In the rows, 128 means zero.
Here are made-up elements, facts about them, and rows of numbers that follow some of those facts. Name the element behind each unnamed row.

Some elements and their rows:
<402>: [116 127 120 101 127 131 136 128 115 121 121 143 161 128 152 139 124 127
 125 127 138 143 144 119 122 132 120 113 159 138 135 149 130  75 133 115
 115 133]
<592>: [137 125 116  39 117 124 139 196 122 147 128 141 124 122 139 141 133 127
 153 132 144 141 121 131 100 128  99 128 177 123 128 135  99 131 121 108
 117 148]
<376>: [133 135 118 222 131 116 138 160 107 132 140 155 112 128 146 131 124 132
 172 131 148 116 135 109 133 124 132 122 145 114 122 117 134 104 121 111
 103 141]
<1006>: [142 125 113  38 119 122 138 187 126 150 127 139 113 127 135 135 133 130
 152 129 140 142 122 132 113 129  92 124 182 129 129 136 102 131 119 110
 118 145]
<969>: [116 133 144 128 128 133 140  81 135 116 121 120 152 119 130 115 126 120
 101 126 115 139 138 153 120 129 147 146 103 133 138 112 137  99 139 155
 139 103]
<804>: [147 131 136 181 140 140 102  95 135 134 124 109 117 127  95 117 125 123
  92 133 103 102 103 101 135 119 156 148  51 120 134 159 134 174 134 122
 152 115]
<1117>: [137 141 138 152 116 130 123 120 140 137 136 116  75 144 130 114 151 130
 122 120 103 152 124 157 106 123 137 141 102 120 130  90 153 135 133 158
 114 110]
<1026>: [158 109 161  80 106 132 104 111 134 119 120 129 102 115 117 108 159 128
 122 108 155 119 127 173  68 130 136 162  95 107 125 106 126 137 126 138
 150 124]
<281>: [143 144 142 159 125 137  90  76 130 108 107 100 135 121 136 115 123 107
 104 125 106 133 135 115 125 128 154 136  97 129 150 130 145  92 134 132
 145 104]
<180>: [121 116 123 158 126 129 127 135 115 134 134 137 113 137 122 125 132 144
 139 123 134 147 139 134 139 131 126 112 133 120 115 114 157 132 131 140
 114 124]
<475>: [114 114 114  68 135 121 137 161 129 122 127 135 140 124 124 143 112 134
 147 133 146 121 135 125 156 137 101 114 176 141 120 147 109 136 117 110
 131 141]
<957>: [110 114 117  71 134 122 138 167 125 120 128 136 150 121 128 148 112 131
 149 136 151 120 135 123 145 136 107 118 172 137 118 147 107 137 119 109
 131 143]
<467>: [122 134 142 137 130 130 137  68 138 116 121 117 136 126 126 109 127 124
 100 118 111 139 140 154 134 131 139 138 111 141 141 106 139  95 134 156
 142 105]
<101>: [135 132 140 187 126 124 126 100 141 142 133 122 119 120 125 109 138 130
 139 133 123 112 126 146 136 123 151 138  90 113 118  99 145 148 133 164
 125 116]
<961>: [116 118 110  99 143 127 155 146 134 141 144 149 126 147 116 147 126 144
 115 130 132 107 112 115 147 125 104 119 140 147 123 173 104 153 122 100
 116 152]
<1111>: [143 126 140 148 131 134  83 109 130 116 106  94 132 103 103 114 111 112
 124 137 120 117 126 110 142 130 154 144  86 114 131 136 140 159 130 132
 165 103]
<677>: [146 133 121 157 127 121 149 198  92 131 131 153 102 115 130 126 118 124
 162 125 146 147 126 118  94 126 117 148 156 110 137 107 112 107 118  96
 125 134]
<892>: [109 117 122  57 132 126 140 163 118 105 131 134 184 125 126 150 116 128
 156 137 148 117 122 114 138 133 112 114 188 139 115 131 106 141 122 111
 148 149]
<1051>: [ 99 119 116 107 137 137 144 138 120 133 126 148 170 123 142 149 115 131
 115 146 135 131 141 114 133 130 132 123 125 136 125 187 138 103 141 117
 101 123]

Some facts about the elements:
α: is of sort; π: belongs to class; θ: refers to
<1006> | α g | π nezen
<100> | α g | π nezen
<1019> | α b | π gepluk | θ <804>
<101> | α c | π pigrus | θ <154>, <969>
<1026> | α g | π pigrus | θ <914>, <223>
<1051> | α f | π trupa | θ <476>, <418>
<1066> | α b | π gepluk
<1075> | α c | π trupa | θ <252>
<1086> | α g | π nezen | θ <589>
<1106> | α g | π pigrus
<1111> | α a | π gepluk | θ <1019>
<1112> | α b | π nezen
<1117> | α e | π pigrus
<111> | α e | π trupa | θ <589>
<1120> | α a | π nezen
<119> | α a | π pigrus | θ <81>
<123> | α a | π pigrus
<131> | α d | π pigrus
<154> | α c | π pigrus
<155> | α f | π gepluk | θ <503>
<178> | α a | π pigrus | θ <581>, <670>
<17> | α e | π nezen
<186> | α d | π pigrus
<194> | α c | π gepluk | θ <983>
<19> | α e | π nezen | θ <567>
<205> | α f | π trupa | θ <155>
<215> | α d | π pigrus
<220> | α b | π trupa
<223> | α g | π trupa | θ <914>
<227> | α g | π pigrus
<228> | α a | π pigrus
<230> | α e | π pigrus | θ <17>
<243> | α e | π pigrus
<252> | α c | π trupa | θ <97>, <1075>
<265> | α g | π nezen | θ <809>
<270> | α c | π trupa | θ <567>
<277> | α b | π pigrus
<281> | α d | π gepluk | θ <230>
<312> | α a | π nezen | θ <809>, <313>
<313> | α d | π gepluk | θ <123>
<31> | α f | π trupa | θ <97>, <677>
<324> | α a | π gepluk
<355> | α c | π pigrus | θ <426>
<376> | α c | π trupa | θ <252>
<38> | α a | π nezen | θ <728>
<392> | α f | π nezen | θ <6>
<402> | α d | π trupa | θ <243>
<418> | α d | π nezen | θ <186>
<426> | α e | π pigrus | θ <355>
<430> | α a | π trupa | θ <659>
<43> | α b | π nezen | θ <313>
<440> | α g | π trupa
<467> | α d | π pigrus
<475> | α a | π nezen
<476> | α b | π gepluk | θ <418>, <1051>
<492> | α f | π nezen | θ <1006>
<503> | α b | π pigrus
<507> | α f | π pigrus | θ <1117>
<548> | α d | π pigrus | θ <55>
<55> | α f | π trupa | θ <131>, <548>
<563> | α b | π gepluk | θ <967>
<567> | α g | π gepluk
<569> | α e | π trupa | θ <507>, <1117>
<581> | α c | π pigrus
<585> | α d | π gepluk | θ <823>
<589> | α d | π nezen | θ <111>, <1086>
<592> | α g | π nezen | θ <215>
<657> | α d | π pigrus | θ <772>
<659> | α d | π trupa
<660> | α a | π trupa | θ <475>, <440>
<663> | α e | π trupa | θ <1086>
<670> | α f | π pigrus
<674> | α a | π pigrus | θ <313>
<677> | α g | π trupa | θ <252>
<690> | α e | π pigrus | θ <1019>, <430>
<6> | α e | π nezen
<705> | α c | π pigrus
<718> | α a | π trupa
<721> | α d | π nezen
<728> | α a | π nezen | θ <38>
<72> | α c | π gepluk
<751> | α f | π nezen
<754> | α a | π nezen
<756> | α c | π nezen | θ <440>
<772> | α a | π trupa
<804> | α b | π gepluk | θ <1111>
<809> | α a | π gepluk | θ <892>
<81> | α g | π pigrus
<823> | α c | π pigrus | θ <585>, <961>
<841> | α c | π trupa | θ <1120>
<866> | α e | π nezen
<888> | α c | π nezen
<892> | α a | π nezen | θ <674>
<914> | α d | π nezen | θ <1026>
<933> | α g | π trupa
<957> | α a | π nezen | θ <670>, <227>
<961> | α b | π nezen
<967> | α b | π trupa
<969> | α d | π pigrus | θ <154>, <101>
<972> | α f | π pigrus
<97> | α d | π gepluk | θ <194>
<983> | α g | π pigrus | θ <194>, <677>
<98> | α e | π nezen | θ <392>

Name these rows:
No name comes twice in this set of rows, the named rows included.
[143 150 148 140 124 142  92  69 121  87 111  94 176 133 131 117 130 104
 116 122  97 129 116 101 124 124 157 124 127 137 147 103 143  97 138 137
 174 115] : <313>
[135 133 141 190 126 123 126  98 141 139 134 121 119 121 124 109 138 131
 138 131 123 111 125 145 137 123 151 136  94 114 118  95 144 147 132 163
 127 117] : <823>
[121 134 140 133 130 130 138  70 139 120 120 116 135 124 126 110 126 125
 100 120 110 141 140 155 136 131 139 140 109 140 140 110 139  96 135 157
 141 102] : <186>
[115 134 117 159 106 124 122 177 118 153 140 124 117 133 167 158 143 123
 115 126 139 165 137 111  77 125 118  93 121 102 122 113 113 137 128 119
  72 165] : <111>
[158 147 137 240 126 126  86 110 131 133 121 107  95 118 131 110 127 113
 147 136 114 107 125 107 135 121 165 140  79 105 132 117 152 135 128 136
 129 110] : <194>
[154 133 132 191 142 136  98  78 139 132 124 106  95 138  89 110 127 127
  89 122  99 103 104 103 153 121 145 138  63 130 138 150 135 170 129 121
 156 116] : <1066>
[111 123 119  83 140 134 159 149 122 118 149 148 175 151 117 155 132 137
 126 133 129 102  94 102 128 121 116 114 158 147 117 150 100 158 128 101
 139 163] : <43>
[134 133 142 188 126 123 126 101 140 139 133 122 122 120 126 110 138 129
 139 133 124 111 125 145 133 122 153 139  91 112 117  98 144 148 132 164
 127 118] : <355>
[151 132 136 194 141 137 100  83 135 129 125 107 106 134  93 115 126 124
  90 125 103 102 103 100 141 120 151 141  58 124 137 148 132 170 130 120
 155 118] : <563>
[109 131 115  67 127 126 146 137 130 121 126 143 151 136 158 147 122 126
 129 129 134 138 145 130 131 134 106 112 181 152 137 153 116  74 126 113
 108 137] : <721>
[140 150 142 194 130 135 101  92 122 102 110 107 124 117 135 116 114 103
 112 127 107 134 138 113 119 128 160 149  92 125 154 124 144  81 133 125
 142  98] : <97>

The same elements again, as new rows of numbers:
Some elements and their rows:
<355>: [127 134 177 141 117 130 136 163 114 144 109 124 113 110 130 102  66 164
 184 118  85 127 153  96  82 129 107 110 151 158 106 146 153 106]
<430>: [147 107 180 141 111 172 145 150 118 154 152 113 124 133 133 158  70 169
 195 159 131 118 143  88  58 139 118 149 116 169 103 153 160 101]
<426>: [124 134 181 145 106 151 138 148 119 135  85 110 113 131 131  90  60 149
 187  98  86 134 148 105  83 142 105 114 164 145 123 144 144 111]
<31>: [118 122 159 126 132 146 134 187 144 131  99 126 140 148 127 110  77 147
 189 165  94 115 140 111  60 135 118 121 157 167 119 156 164  81]
<155>: [116 137 152 152  91 169 140 208 141 125 161 161 167 106 145 118  73  81
 197 103  95 142 104  87  59 134 126 115 181 177 121 142 164 113]
<892>: [147 105 200 138  68 177 142 153 112 140 149 113 108 125 120 140  87 166
 175 114 105 100 153 111  72 123 108 156 115 159  90 143 163  81]
<772>: [141 119 167 146 106 159 145 180 115 139 137 110 124 121 132 136  76 177
 189 140 124 113 135  97  63 138 112 163 118 157  91 148 166 104]
<154>: [130 143 179 145 106 134 137 172 125 142 112 117 117 103 131  93  66 174
 185 112  80 126 156  95  85 130 104 123 142 161 107 146 154 115]
<194>: [114 147 147 127 109 128 136 213 127 138 176 127 154  84 135 113  71  92
 182 114  88 164 111  96  61 170 120 108 206 183 129 138 168 115]
<670>: [134 128 203 155  94 159 132 205 136 133  91 141 124 106 123  55  65 162
 201 118  85 116 146  92  76 116 126 137 122 149 115 160 177 102]
<1075>: [122 135 157 125 119 117 135 180 128 140 116 101 120 124 123 120  76 163
 183 155  88 135 146 104  70 152 107 117 157 160 117 149 163  97]
<402>: [128 125 161 139 116 129 138 166 113 144 125 124 115 131 128 145  77 166
 187 147 106 126 135  94  66 125 113 140 139 154  96 147 157  98]
<1026>: [130 114 171 148 108 167 145 162 117 124  91 123 117 104 133 100  66 146
 190 123 103 108 155  96  89 146 107  77 155 172 107 143 162 104]
<227>: [138 114 192 155  87 161 140 186 117 125  88 120 108  84 122  73  64 150
 198 120 101 118 152  90  91 148 117  89 139 160 113 148 181 108]
<270>: [122 129 157 143 107 120 136 158 117 140 110 118 110 135 127 145  76 156
 188 145  94 133 138  91  76 131 108 110 150 151 106 142 153 101]
<657>: [130 122 180 138 137 138 137 165 106 148 121 137 119 113 132 108  67 170
 181 123  98 117 147  98  70 119 114 131 148 157  93 149 154 101]
<751>: [129 125 184 141  73 167 132 163 148 131  96 124 132 142 121 101  76 159
 187 130  79  98 149  96  78 116 118 137 113 165 105 141 149  80]
<180>: [135 122 159 139 129 151 147 179 107 141 121 130 122 107 140 120  70 162
 196 129 127 142 133 100  68 136 108 126 173 149 104 155 162 118]
<705>: [126 133 178 141 117 131 136 161 114 143 110 125 113 112 130 105  66 162
 184 117  84 127 154  96  81 129 107 110 152 158 107 147 153 108]

Rows to name:
No name comes twice in this set of rows, the named rows included.
[134 110 160 145 124 155 144 165 104 137 130 122 118 135 134 149  77 163
 187 146 129 110 129  98  60 134 114 146 135 152  85 147 160  96] : <660>
[123 140 151 144  99 142 141 201 115 140 186 147 154  86 142 137  72 100
 187 103 105 154 101  84  57 143 124 130 182 172 106 137 163 119] : <585>
[141 101 200 145 134 156 139 179  88 142 117 138 107 106 122  88  63 161
 187 126 125 111 132  94  64 131 131 143 137 145  90 155 177  97] : <178>
[133 124 153 156  74 162 148 174 134 121 102 101 121 108 133 127  76 156
 196 138 103 116 146  91  88 151 102  97 129 167 109 141 167 109] : <440>
[132 133 195 148 100 123 132 182 112 143 102 124 103  96 119  78  63 166
 191 117  83 134 148  90  83 130 117 119 138 146 112 151 168 109] : <581>
[137 103 187 144  53 178 143 144 123 125 108 109 104 122 118 134  86 135
 182 120  91 104 161 103  92 135 103  80 139 168 109 134 163  79] : <265>
[120 134 150 142 106 138 140 193 110 140 184 152 150  92 142 144  73  92
 186 104 106 152  98  85  55 141 126 123 189 171 105 137 161 115] : <281>
[135 121 174 150  97 167 145 173 125 126  99 116 118  95 133  88  67 156
 193 120  99 108 158  96  92 148 103  86 147 173 109 145 164 108] : <81>
[131 126 175 137  89 138 133 149 119 142 115 114 120 129 118 126  76 175
 175 127  90 104 147  93  76 122 116 149 116 159  85 135 144  87] : <589>
[120 133 159 150  89 140 139 145 124 130  86 100 111 150 130 134  71 142
 191 122  94 138 134 100  77 143 102 118 155 140 121 140 145 107] : <111>
[139 113 167 144 110 157 146 173 111 140 135 115 121 127 132 137  75 172
 189 144 127 113 134  98  62 137 115 155 125 155  91 149 166 100] : <718>
[144  97 200 136  80 173 142 145 104 142 148 121 104 134 120 148  88 156
 174 117 109  99 149 111  68 120 109 147 127 157  88 142 162  73] : <312>
[129 131 179 139  76 132 131 143 126 141 108 104 113 126 114 118  75 163
 178 125  77 115 153  92  85 130 111 126 122 160 102 135 146  90] : <888>
[130 120 152 130 106 154 144 187 137 123 103  94 125 108 126 111  76 151
 190 162 102 118 152 107  78 170 106  92 158 179 122 147 176  96] : <677>
[140 117 170 143 104 182 147 174 115 152 209 143 156  98 146 151  65  96
 194 118 130 147 107  80  47 156 132 136 166 189 113 142 164 117] : <1111>

Now the same elements, written a new way:
Some elements and their rows:
<969>: [161 182 164 155 106 109  95  95 123 140  84 201 142 144 144 166 160 126
 136 211 116 106 126 127 120 116  91 122 137  82  86 146 114 207 149 132
 149 140  71 130 116 155 118]
<186>: [142 171 148 153 111 112 100 102 127 115  78 200 131 133 149 153 161 141
 167 212 132 114 136  94 133 127  92 107 147  82  73 133 154 217 150 131
 126 114 125 126  90 166 120]
<81>: [147 149 116 108 123 108 120  81 143 120 110 161 115 127 172 141 147 164
 143 164 143 121 109 112 139 151 139 108 145  86  75 114 156 165 148  97
 128 132 148 103 120 171 112]
<119>: [166 118 114  87 150 123 141  84 141 145 107 133 124 117 183 145 131 167
 137 167 159 109  76 162 127 139 143 151 118  87 114 124 133 122 150  92
 167 158 102 128 150 168  99]
<123>: [155 115 105  84 146 115 151  93 151 123 107 140 121 104 185 127 136 181
 152 168 179 119  93 141 132 145 140 142 120  93 104 102 176 131 147  96
 162 141 150 114 135 179  87]
<31>: [124  93  81 151 150 106 122  84 105  79 158 125 116 142  96 141  98 142
  63  90 123 147  78 192  85 165 160 141 128 144 148 165 106 109 126 106
 115 123 111 104 135 150 144]
<467>: [141 165 149 155 101 108 100  99 131 109  82 199 130 136 151 149 162 147
 164 212 137 113 134 102 129 123  90 109 149  83  79 128 157 214 147 137
 126 118 127 121  90 167 119]
<440>: [118 130 113 130 144  96 124 129 134  63 142 137 109 112  96 156 120 131
 105 101 147 163 122 114  98 154 148 125 165 145 124 154 155 122 132 117
 114 114 162 120 124 158 136]
<756>: [ 78 164 162 121 113 127 119 163 105 133 155 110 116 141  99 133 138 118
 119  58  99 129 159  82 180 128 118 120  98 162 162 105  88 133  77 187
 116  81  95 145 174  58 157]
<823>: [138 195 175 111 128  82 105  86 121 115 112 188 114 151 166 190 166 175
 125 154 121  98 101 126 154 159 139 122 119  88  95 117 103 199 126 139
 149 122  55 120 182 137 123]
<430>: [141 103 112 107 174 112 143 135 131  89 137 109 120 104 104 161 101 129
  98 105 163 151  91 160  86 143 155 168 139 145 160 163 130  79 134 109
 156 143 109 147 154 156 122]
<967>: [123  88  97 157 173 120 152 142 131  71 110 127 138 106  83 147  98 134
 109 138 163 161 107 150  83 153 128 146 131 141 111 158 173 109 142 130
 109 126 169 122  92 152 136]
<100>: [ 91 124 108 117 114 151 131 165 124 147 150  88 120 114 103  90 119 103
 129  66 113 150 167  73 165 120 118 111 122 157 142 108 132 100 102 142
  98  96 182 129 117  90 145]
<131>: [141 166 148 155 102 109 101 100 130 110  83 201 132 135 151 151 162 145
 165 213 137 113 133 100 130 122  89 108 149  85  76 128 160 216 145 136
 127 117 130 120  90 166 118]
<180>: [125  87  71  98 119 187 178 131 108 150 122  89 112  82 127  74 129 125
 167 118 144 146 122 142 122 108 122 146 105 121 143 103 151  99 132 101
 145 140 195 145 121 147 141]
<1026>: [174  96 153 113  74  88  76 137 132 136 133 132  85 143 167 159 146 164
  82 149 147  71  43 177 128 128 134 133 197  17  85  92 128 135 139 138
 106 209 136 128 140 127 143]
<674>: [176 124 141  91 108  90 161  72 170 140 134 153 147 114 180 114 147 183
  92 164 182 114 114 204 102 122 132 162  91 112 137  85 148 119 131 118
 218 179 109  86 175 171  49]
<567>: [126 130 129 125 140 149 137 163 133 139 140 122 126 136 158  96 140 133
 171 117 100 114 161 116 143 138 169  97 135 129 116  94 144 136 128 109
 113 123 170 114 125 116 124]
<72>: [100 165 168 126 146 124 129 173 117 106 137 147 114 152 156 131 158 158
 186 109  97 102 163  93 169 156 168  97 120 134 123  82 133 180 107 153
 113  84 130 124 160  95 139]

Which element is each row?
No name comes twice in this set of rows, the named rows included.
[ 90  99  74 122 127 161 143 153 108 150 142  83 124 111  97  76 112 124
 104  56 108 152 146 103 153 151 144 103  86 146 139 100 126  89  91 136
  84 105 194 114 115  83 151] : <751>
[112  93 106  94 141 165 153 168 125 170 147  58 129 105 112  93 102 105
 123  71 134 138 134 121 151 107 123 153  93 159 178 114 111  56 104 135
 135 123 135 154 148  87 131] : <957>
[111  90 174 170  45 136  72 235 105 151 143  99 108 143  76 114 133  84
  96 102 114  96 130 122 140  68  64 131 171  91 151  98 109 122  94 219
  75 153 145 170 103  41 180] : <914>
[ 90 138 149 155 139  72 102  90 102  30 171 149  96 172 108 181 117 150
 107  87 127 125  88 153 125 147 125 153 155 167 165 160 103 165 115 153
 126  64  48 125 166 137 152] : <376>
[124 152 162 181 112  92 100 135 117  66 123 174 133 134  73 171 132 103
 107 150 131 145 138 129  78 114  99 134 164 145 139 176 126 162 133 160
 128 119  99 139 109 144 140] : <402>
[162 132 100 118 131 117 123  62 121 147 111 156 130 135 163 140 139 174
  91 154 121 115  80 173 118 174 167 113 101  74  88 121 109 146 136  92
 134 164 113  93 141 155 117] : <507>
[ 71 123 148 106  65 163 132  84 127 151 141  44 146 151 123 113 130 115
 147 106 128 153 152  58 139 109 159  76 100 199 192 167  73  41 118 170
  73 169 127 154 132  69 174] : <1086>
[103 128 122 120 105 149 129 152 124 164 156  84 128 127 100  97 117  95
 104  66 103 140 156 102 155 111 118 122 114 158 153 120  99  89 102 145
 111 117 138 134 136  80 144] : <592>
[162 133 123 147 211 186 159 179 114 200  92 121 168 129 128 125 111  94
 148 153  67 109 141 158 128 142 164 133  83 112  97 139  96 120 145  94
 132 151  93 142 125  98 134] : <476>
[150 152  86 131 197 121 124 125  96 120 121 141 129 109  74 182 105 110
  56  91  95 161  96 151  85 188 189 133 113 122 114 184  82 111 129  84
 128 141  94 130 150 143 150] : <1051>

